In the rows, 128 means zero.
 96 119 149  96 123 178 130 109 174 152 104  90 150  79  84  95 134 150 124 153 127 125 165 153  91 129 151 184  94  67  81 149 -> (173)
146 165 113 142 106 176  74 118 133 111 127 104 120 126  63 107 140 116  93  89 120 133 220 145 115 121 124 128 143  81 109 115 -> (54)
115 166 118 152 129 191 101 112 126 111 131  99 139  96  68 113 123 131 137 107 100 122 188 142  93 125 112 159 126  50 108 107 -> (155)
 96 117 159 100 138 166 127 122 164 153 103  75 147  74  78 108 129 165 129 146 122 127 152 151  95 126 136 191 100  84  88 140 -> (200)
136 131 165 111 161 132 192 159 159 110 151 145 133 140 144  92 126 105 119 168 129 154 143 130  88 138 119 136 109 118 132 131 -> (173)
136 181 111 132 116 175  91 121 114 103 130 114 123 114  83 114 132 105 148 104 102 119 199 149 117 114 101 131 137  70 108 107 -> (40)
110 179 108 145 119 202  87 118 118 112 123  99 144 117  67 116 134 135 135  94 105 124 206 139  99 141 111 146 127  63 108 109 -> (200)
 93 140 145  93 137 174 137 113 170 146 111  80 160  75  79  86 128 151 150 148 126 137 149 154  83 119 158 187  91  57  93 156 -> (155)
120 170 125 157 109 200  93 108 122 116 136 113 137 120  71 129 129 138 130 101 103 132 185 139  97 121 116 148 124  64 115 110 -> (68)
135 142 151 118 170 127 188 168 169 108 165 143 118 123 137  97 127 100 131 159 121 155 119 132 100 131 128 135 115  97 150 130 -> (155)
115 109 146  92  88 179 112 122 172 139 138  87 139  87  89 101 135 156 109 149 128 125 131 151  99 117 139 175 104  58  92 140 -> (174)
 97 108 136 133 135 136 142 137 136 111 150  97 126  61 130 104 103 106 102 148 153 124 114  93  84 153 170 141 111  79 123 142 -> (54)
101 109 122 134  97 133 146 143 143 108 136  90 111  71 136  93 111 117 102 153 147 125 110  93 101 137 153 129 112  90 119 135 -> (174)
101  96 144 119 102 129 150 136 154 118 127 104 113  67 115 106 110 103  92 128 149 119 129 105 106 125 165 159 116  91 120 141 -> (112)
 88 150 148  91 126 203 120 114 159 146 107 112 154  90  74  97 142 156 146 149 116 139 139 157  95 125 155 182 102  55  85 152 -> (96)
 94  98 127 146  97 138 131 137 139 108 125 101 107  62 116  77 111 103  84 126 157 129 147 104 102 149 145 137 132 118 111 140 -> (200)
 99 109 105  91 154 153 157  93 106 134 136 133 195 168 158 130 150 147 152 172 110 143 151 165 111 156 141 148  93  75 151 121 -> (155)
127 182 122 142 130 196  87 113 109 102 126 103 143 120  67 126 131 133 132  99 104 125 180 142  97 131 114 143 132  62 101 108 -> (54)
117 115 106  97 160 148 159 104 119 143 164 170 186 150 159 157 166 114 157 170 105 155 157 159 134 156 157 149 103  58 135 113 -> (40)
141 153 154 120 158 113 185 197 182 106 175 142 115 143 138  87 132 116 135 151 127 169 149 137  89 135 127 113 123 109 152 141 -> (200)
135 136 165 113 167 122 195 158 148 109 174 136 126 105 134 111 127 100 135 164 121 137 136 127  77 133 119 145 111  86 124 128 -> (40)
113 100 108  92 158 136 152 100 115 134 151 158 179 168 159 137 163 148 155 193 102 156 162 166 116 137 159 146 103  94 137 117 -> (96)
142 129 164 113 175 122 175 162 155 102 192 131 122 106 129 119 124 100 119 155 135 132 138 136  71 135 134 148 112  93 128 130 -> (54)
141 169 109 138 130 179  88 119 117 119 136  98 131 119  81 105 127 119 128 110  97 129 234 137 127 121 114 145 136  94 130 111 -> (200)
146 146 166 108 144 103 182 189 190 105 166 132 113 146 132  93 126 118 125 150 135 161 126 135  87 112 129 128 122 119 154 128 -> (171)
130 120 165 120 170 118 177 165 155 105 170 155 116 100 131 118 122 101 125 166 132 133 136 129  80 129 127 155 118 101 123 124 -> (96)
143 184  99 136 115 184  94 106 116 110 133 112 136 119  81 100 126 113 146 113 100 123 242 138 116 118 127 143 135  77 125 121 -> (173)
 94  53 132 146 102 117 143 137 159 111 129 102 110  68 115 118 107 111  79 140 158 120 103 108 101 141 148 145 116 105 101 119 -> (30)
 85 110 126 133  98 146 151 133 132 105 119  96 120  81 118  97 116  99 104 126 159 124 121 110  84 142 164 136 124  95 112 138 -> (30)
108 129 159  95  98 179 126 109 165 146 131  94 144  95  85 112 136 163 119 129 121 133 129 139  97 113 139 179 100  63 101 131 -> (40)
146 151 162 121 165  99 191 194 190 109 179 139 114 139 141  91 120 106 135 143 137 165 141 137  83 112 133 118 122 107 162 139 -> (155)
114 177 119 139 114 204  97 110 128 105 127  95 145 122  62 114 139 130 132 100 101 124 170 146 101 127 118 160 119  66 105 104 -> (171)
103 122 149  91  98 193 121 114 172 142 127  98 144  93  85 108 127 159 121 140 121 118 142 151  85 125 144 175 108  62  98 139 -> (173)
136 170 109 132 114 185  79 121 120 100 119 116 119 134  90 100 134 112 142 113 107 131 202 158 124 103 112 132 146  88 123 109 -> (30)
125 192  95 136 127 188  92 114 119 111 118 106 125 119  80  89 131 108 149 106 105 127 218 161 116 113 112 133 136  86 120 118 -> (155)
101 121 158  93 119 166 126 113 159 148 114  86 147  80  80 102 128 152 135 146 118 126 143 149  90 117 144 196  96  68  74 142 -> (112)
141 135 162 127 142 104 192 191 188 106 161 141 107 147 135 107 133 115 118 140 141 168 137 136  85 112 140 119 129 113 146 126 -> (30)
109 102 102 109 171 143 159 111 129 136 154 159 182 147 157 150 155 125 151 171 107 147 148 163 127 160 152 150 102  60 147 114 -> (155)
115 116 164  87 124 172 133 113 171 142 114  86 149  71  76 125 135 172 117 142 118 119 110 156 105 120 151 185 101  69  72 143 -> (54)
103 102 134 134  85 145 139 136 136 106 130 103 114  65 115  83 113  97  86 139 152 125 106 107 106 138 163 138 126 106  99 137 -> (39)
 90 119 142 147 127 141 147 132 137 120 142 102 116  64 132 107 101 108 122 146 147 128 121 101  88 132 160 145 107  97 128 142 -> (68)
105 124 162  81 113 169 140 113 181 143 120  80 156  81  79 113 138 176 140 145 116 121  93 154  98 110 163 195  96  74  87 146 -> (171)
101  50 130 140  91 104 144 134 156 112 144 111 108  58 118 119  99 107  77 136 153 111 108  97 109 145 148 155 111 102 101 124 -> (112)
122 179 126 154 111 204  96 114 124 116 144 113 142 129  79 122 129 131 133 100 104 138 189 143 101 121 118 144 119  66 113 111 -> (68)
139 129 160 107 157 120 179 173 178 113 171 129 111 123 122 105 127  96 113 161 128 144 118 129  89 129 132 143 119 108 150 126 -> (171)
109 103 102  92 143 156 159  97 109 136 147 134 178 166 158 152 165 151 139 185 108 141 161 164 106 146 140 148  97  76 144 109 -> (174)
 94 100 130 116 113 144 152 128 142 123 137 112 119  60 118 109 107  90  97 136 146 109 135 104 107 140 163 160 112  89 121 143 -> (112)
106 110 113  97 179 156 151 108 113 143 156 167 187 148 162 159 159 125 157 182 103 142 160 160 128 151 165 158 101  66 139 116 -> (96)
149 133 170 122 157 117 172 185 168 112 170 143 114 125 131 102 126 102 122 163 128 153 108 128 102 128 130 134 119 106 139 130 -> (39)
109 120 148  92  94 179 117 125 168 146 137  79 141  84  92 102 131 154 111 146 133 124 146 144  88 118 149 173 105  54  97 144 -> (174)
 88  94 133 138  98 138 133 131 130 100 120 115 120  67 121  81 112  98  94 140 155 130 124 106  98 139 163 135 128 103  97 144 -> (96)
 95  99 125 138  93 141 137 129 146 106 110 111 110  76 114  86 115 100  91 129 164 134 128 106 101 131 159 135 129 119 105 137 -> (30)
 94 107 119  98 171 148 152 104 110 145 147 157 188 168 161 151 167 140 167 184 109 166 159 178 111 141 163 165  99  83 135 110 -> (96)
139 122 164 112 151 132 185 151 162 114 151 140 128 133 132  94 122 109 110 164 131 150 152 129  93 133 116 149 108 123 133 128 -> (173)
112 112 110  97 148 146 144 118 109 136 148 139 182 170 151 143 147 140 151 175 111 141 146 163 119 152 141 141  98  81 151 114 -> (39)
134 143 167 105 163 130 189 162 160 107 163 129 137 149 133  87 128 110 128 170 126 167 116 128  81 129 124 145 107 122 145 125 -> (171)
145 140 163 108 154 118 188 169 168 112 175 140 119 126 135 110 125 108 139 160 117 159 108 123 100 120 125 133 113  99 137 124 -> (40)
 94  86 134 120 111 128 157 131 159 110 133  94 122  60 111 105 107 107  99 143 153 116 106 112 102 134 161 165 107 108 122 136 -> (171)
 91 142 146 106 120 196 128 113 170 152 117 113 146  86  80 105 140 143 133 142 129 135 142 160  91 133 148 171  93  64  86 158 -> (68)
111 113 155  86 102 170 147 106 164 133 121  93 156  80  84 102 137 167 134 147 104 120 113 151 114 119 153 194  90  59  73 153 -> (112)
151 149 161 122 146 104 183 190 189 104 173 143 113 151 129  90 130 110 121 148 132 170 136 135  90 119 126 122 127 122 150 126 -> (171)
108  97 144 123  94 142 137 140 144 117 128  98 114  56 111 105 105 109  94 136 148 112 108 115 115 124 160 151 126 101 114 136 -> (39)
101  99 134 108 103 134 163 121 139 118 122  95 119  57 120 109 118  97  99 136 145 112 121 111 116 131 160 149 113  92 114 142 -> (40)
131 164 123 144 112 185  85 113 128 111 119 124 134 128  72 104 148 117 110  97 112 141 218 144 123 111 134 147 136  76 111 118 -> (96)
100 119 155  99  98 191 120 110 166 144 125  98 143  88  87 110 128 162 115 137 125 116 139 147  82 129 140 181 108  63  93 136 -> (173)
109 125 161  78 111 169 153 113 166 139 116  83 158  78  90 117 141 166 147 147 105 126  96 152 113 112 157 180  94  51  78 146 -> (40)
 90 117 135 128 120 138 166 132 137 119 143 103 129  55 138 102 110 103 121 150 141 129 109  91  99 143 166 145 106  73 114 136 -> (40)
128 118 161 119 168 119 178 166 159 106 172 129 124 109 130  99 124 103 122 156 135 141 152 136  80 141 117 153 109 116 126 131 -> (200)
107  67 127 138  90 103 152 132 153 111 141 113 111  60 125 122 106 117  82 141 148 116 102  90 112 146 139 137 114  92 103 117 -> (40)
101  70 127 135  84 123 142 136 151 113 135 100 109  53 121 117 106 120  75 147 160 109 109  95  97 143 143 145 119  90 103 127 -> (174)
136 134 163 103 145 119 205 163 160 103 166 141 131 137 143  95 131 109 126 163 128 164 127 132  88 131 117 134 103 103 128 125 -> (40)
128 163 113 153 118 186  78 118 129 117 119 110 124 121  72  93 146 120 110  97 110 138 229 145 122 130 113 139 139  89 120 119 -> (200)
142 133 169 112 158 126 183 172 151 108 165 126 130 129 129  78 122  99 116 176 130 156 133 129  81 132 125 136 108 112 127 133 -> (39)
 93 104 125 101 178 137 162 101 114 141 142 141 189 168 160 151 165 149 180 187 108 166 130 182 104 139 155 172 101  99 149 110 -> (171)
120 113 104  99 155 143 150 105 115 144 150 137 181 178 151 132 168 143 143 182 104 149 168 168 117 142 159 132  97  95 140 119 -> (39)
---
104 138 124  96 115 168 109  60  97 101 137 161 100 109 150 137 119 136 137 132 128 100 160  78 133 170 132 146 134 124 139 123 -> (176)
131 126 138 116 125 136 134 121 128 114 125 135 129 124 120 125 143 126 122 134 133 132 134 116 133 134 126 128 137 126 126 128 -> (34)
139 122 107  94 120 171 139 143 110 170 153 176 164 144 113 111  84 202 132 163 197 156 163 136 137 142 139 120 179 165 115 144 -> (176)
139 143 142 151 114 122 156 134 132 114 116 114 126 114 162 145 150 111 141 144 136 127 104 117 123 104  87 110  52 126 118 124 -> (138)
123 113 118 135 135 132 144 149 130 116 121 132 138 124 117 126 130 119 136 138 134 123 115 125 133 122 124 134 121 110 122 126 -> (34)
121 128 129 123 129 129 116 140 128 134 135 136 134 131 129 135 114 125 126 180 129 125 130 154 128 133 133 121 116 138 141 111 -> (67)
130 107 124 124 127 136 102 149 127 130 122 148 137 128 116 123 126 132 138 141 148 125 118 131 126 142 123 113 141 129 117 109 -> (109)
122 126 120 125 129 131 142 127 129 123 131 138 137 134 134 124 127 131 149 136 138 128 130 114 144 130 144 122 111 129 123 131 -> (176)
127 139 121 129 134 135 122 132 125 122 135 124 138 123 119 127 134 128 139 133 121 128 125 125 134 126 126 138 126 126 123 131 -> (187)
111 120 119 134 142 130 130 108 125 128 130 122 122 123 126 119 108 124 154  88 123 127 120 110 129 129 129 165 141 116 122 139 -> (164)
146 116 147 134 129 135 119 114 125 123 131 133 126 122 139 127 122 116 128 149 128 127 117 118 123 138 129 134 113 137 126 130 -> (11)
117 153 114 127 135 121 119 130 137 130 139 120 131 137 120 129 128 124 130 129 121 133 134 134 135 121 133 133 130 132 139 133 -> (187)
124 134 127 129 118 150 129 135 133 119 133 142 144 139 118 129 137 121 132 160 146 124 132 146 128 127 135 112 122 133 142 126 -> (109)
125 120 117 132 118 112 143 142 120 144 130 117 115 131 148 129 115 137 125 110 123 128 133 160 117 105 127 143 121 133 135 135 -> (67)
120 134 133 139 122 119 127 140 121 132 141 123 136 133 112 127 137 108 148 121 132 135 109 122 124 137 141 124 126 139 128 122 -> (124)
118 152 102 120 144 145 136 128 150 104 123 143 131 138 132 131 101 119 133 122 139 121 137  88 134 141 144 143 130 124 114 138 -> (187)
128 147 116 116 134 133 108 135 125 126 133 134 137 123 117 135 117 143 138 149 135 120 133 113 135 134 132 121 118 132 128 133 -> (187)
128 127 134 129 137 112 131 128 134 134 122 126 127 129 147 131 137 124 126 130 120 123 118 131 123 123 120 127 108 133 125 117 -> (138)
165 137 119  95 109 182 180 105  88 110 120  74 143 142 109 136  99 143 133  76  99 124 144 126 107 132 168 125 111 166 112 162 -> (140)
109 125 122 131 133 128 124 129 113 132 134 121 134 126 113 127 143 116 139 124 128 134 114 127 128 134 128 131 124 126 125 121 -> (124)
139 145 155 114 136 122 149 113 138 132 131 145 123 118 150 138 105 138 137 130  96 100 132 111 120 127 142 145 118 127 120 133 -> (34)
134 127 124 132 134 118 106 149 130 131 120 133 140 121 118 127 153 149 113 134 136 125 143 133 124 116 132 109 134 122 140 119 -> (109)
160 125 128 144 124 133 121 144 114 124 114 107 131 130 102 131 101 129 125 128 140 115 125 152 127 125 140 106 126 141 157 121 -> (140)
134 107 146 117 144  80 129 155 148 133 120 114 117 126 161 122 145 124 132 134  95 143 119 157 118 122 132 126 112 144 123 111 -> (138)
138 153 108 133 135 140 137 131 128 117 119 121 134 126 119 132 112 153 116  97 138 116 132 142 129 106 127 153 126 131 133 145 -> (187)
109 106 139 119 118 113 132 133 132 127 133 127 109 133 149 116 139  89 134 126 103 130 127 153 130 140 123 134 137 128 132 112 -> (34)
121 124 119 123 138 152 125 121 116 115 121 124 128 113 104 126 133 129 138 128 150 138 128 112 135 129 123 137 145 115 126 136 -> (124)
137 123 145 160 132 139 133 131 130 121 132 124 159 114 147 113 168 109 143  91 117 124 115  92 133 117 137 159 131 115 102 135 -> (11)
 86 129 135 149 119 105 163 128 140 139 123 136 121 121 158 110 118 105 135 174 112 126 144 177 148 143  89 114  84 118 135  88 -> (176)
138 135 114 147 133 128 132 126 129 128 133 107 135 123 114 130 124 129 136 144 118 125 128 134 135 117 140 123 115 125 146 131 -> (11)
119 124 112 127 127 131 135 141 124 126 117 136 132 130 117 127 123 139 122 128 152 120 136 130 129 130 126 121 128 124 136 127 -> (140)
100 165 114 146 108 123  98 134 120 130 152 123 109 112 104 130  95 107 152 155 133 140 133 127 127 151  97 133 155 127 156 110 -> (187)
108 146 133 138 135 106 129 135 132 134 134 139 135 129 161 136 134 142 108 138 121 108 144 158 123 108 144 152  97 137 156 122 -> (67)
119 124 107 116 106 101 131 112 140 121 126 122  69 124 140 139 120 108 126 103  98 118 122 128 111 138 116 124 133 120 136 125 -> (11)
109 145 143 108 131 141  90 127 129 133 137 133 142 127 141 119 124 110 130 159 104 121 164 131 144 157 151 106 152 141 146  97 -> (176)
129 110 124 130 126 120 127 127 132 133 131 125 114 125 134 129 121 109 146 155 134 144 109 109 128 133 108 116 105 123 112 133 -> (11)
113 123 112 125 120 101 139 123 130 135 135 122  98 138 134 133 145 110 135 122 126 133 122 144 130 125 126 112 116 128 142 124 -> (124)
111  90  98 104 139 161 157 129 133 125 128 165 167 182 138 106 126 139 150 150 185 125 123 158 174 141 171 116  90 156 113 138 -> (176)
132 158 117 119 136 125 115 136 148 106 128 121 146 137 108 130 153 137 135 111 132 130 128 112 146 126 156 125 130 140 126 137 -> (187)
124 115 122 129 136 175 130 117 120 146 152 139 156 152 143 126 109 101 161 159 158 130 120 113 142 120 134 123 114 131 124 149 -> (164)
117  92 167 115 121 131 148 108 135 123 119 148 127 118 143 117 169 103 151 172 103 123 107 138 132 141  93 113  82 105  86 115 -> (109)
145 115 142 141 123 149 145 100 119 124 125 129 130 143 136 119 128 111 125 117 134 125 126 133 123 127 131 134 117 132 124 135 -> (109)
141 113 113 135 140 124 118 152 125 127 127 126 133 119 124 134 118 133 119 144 122 123 113 131 112 122 133 131 120 128 130 124 -> (11)
124 129 120 132 128 119 138 126 128 128 129 122 119 130 136 131 129 125 131 124 126 132 131 132 125 125 123 129 126 130 137 120 -> (140)
146 130 137 121 142 128 127 132 127 120 111 117 137 114 119 137 134 145 128 133 126 127 113 120 120 118 121 127 110 131 117 127 -> (138)
121 102 100 133 102 131 152 144 113 125 156 137 120 129 115 124 153 111 137 181 118 134 127 177 126 156 129  99 128 137 149  90 -> (124)
129 128 128 131 129 132 131 135 116 134 137 126 149 130 127 129 143 135 133 129 128 129 118 136 132 110 134 127 115 133 127 130 -> (176)
122 142  82 134 164  57 132 133 169  84  95 124  93 118 105 134 146 163  97 107 124 135 154  87 136 126 163 120 132 103 158 113 -> (176)
132 127 148 165 123 121 124 157 116 159 141 132 160 115 137 118 147 129 137 138 141 135 109 142 122 113  97 136 129 132 123 110 -> (138)
145 117 108 129 127 164 141 152 110 113 126 123 147 116 123 134 139 136 130 127 129 118 132 123 119 112 133 128 140 117 127 130 -> (140)
107 107 130 114 152 123 157 103 127 153 152 131 146 112 138 115 162 157 137 190  92 159 134 149 134 122 105 150 104 119 102 127 -> (11)
111 154 144 133 108 124 150 109 122 137 149 135 138 136 152 127 128 128 132 136 119 122 154 122 126 140 151 139 104 148 137 131 -> (67)
120 142 119 133 126 104 121 134 132 130 130 143 119 134 131 143 145 134 108 123 141 111 131 122 119 114 133 119 121 124 158 128 -> (140)
132 121 121 125 137 155 137 115 121 120 119 119 127 124 123 133 117 122 145 131 142 134 108 117 127 118 107 141 126 119 114 136 -> (138)
149 109 105 137 123 136 160 147 132 103 115 134 140 128 108 116 142 155 134 110 145 121 126 152 146 117 151 126 137 125 131 127 -> (176)
113 119 121 133 114 113 127 136 111 138 131 121 107 111 124 120 131 131 144 116 136 135 133 143 129 136 112 128 138 126 138 118 -> (124)
135 147 128 125 113 137 149 121 145 110 121 131 123 138 120 125 124 113 111 132 136 134 141 135 137 147 123 112 142 141 134 108 -> (34)
115 136 125 118 109  77 116 142 150 132 116 131  99 122 138 123 160 143 100 113 126 135 164 138 131 132 127 107 148 128 146 112 -> (67)
134 146 145 144 114 121 131 127 131 118 149 130 141 114 121 120 147 131 167 121 128 143 124 109 146 144 134 143 152 143 125 108 -> (34)
126 109 124 116 106 142 144 131 109 137 155 147 128 139 127 126 105 135 148 149 146 128 124 146 111 137 138 131 117 150 140 149 -> (164)
143 116 128 140 129 121 141 115 119 128 134 130 132 138 119 129 163 129 124 132 153 134 120  99 123 108 138 123 114 121 139 154 -> (138)
128 141 135 136 132 148 128 113 130 130 143 135 148 128 139 123 115 125 155 124 137 132 129 103 135 139 135 141 128 142 120 127 -> (164)
144 132 118 120 128 128 117 127 118 132 133 118 136 146 109 130 138 143 114 120 139 129 117 161 133 112 134 124 114 149 138 142 -> (187)
133 122 129 130 128 132 160 114 129 111 125 131 132 123 115 129 146 135 144 110 115 118 112 122 128 128 135 145 126 119 114 128 -> (140)
101 127 127  82 165 156 113 168 133 125 106 130 178 112 119 118 162 161 109 132 124 124 160 121 124 104 147 143 153 108 112 153 -> (138)
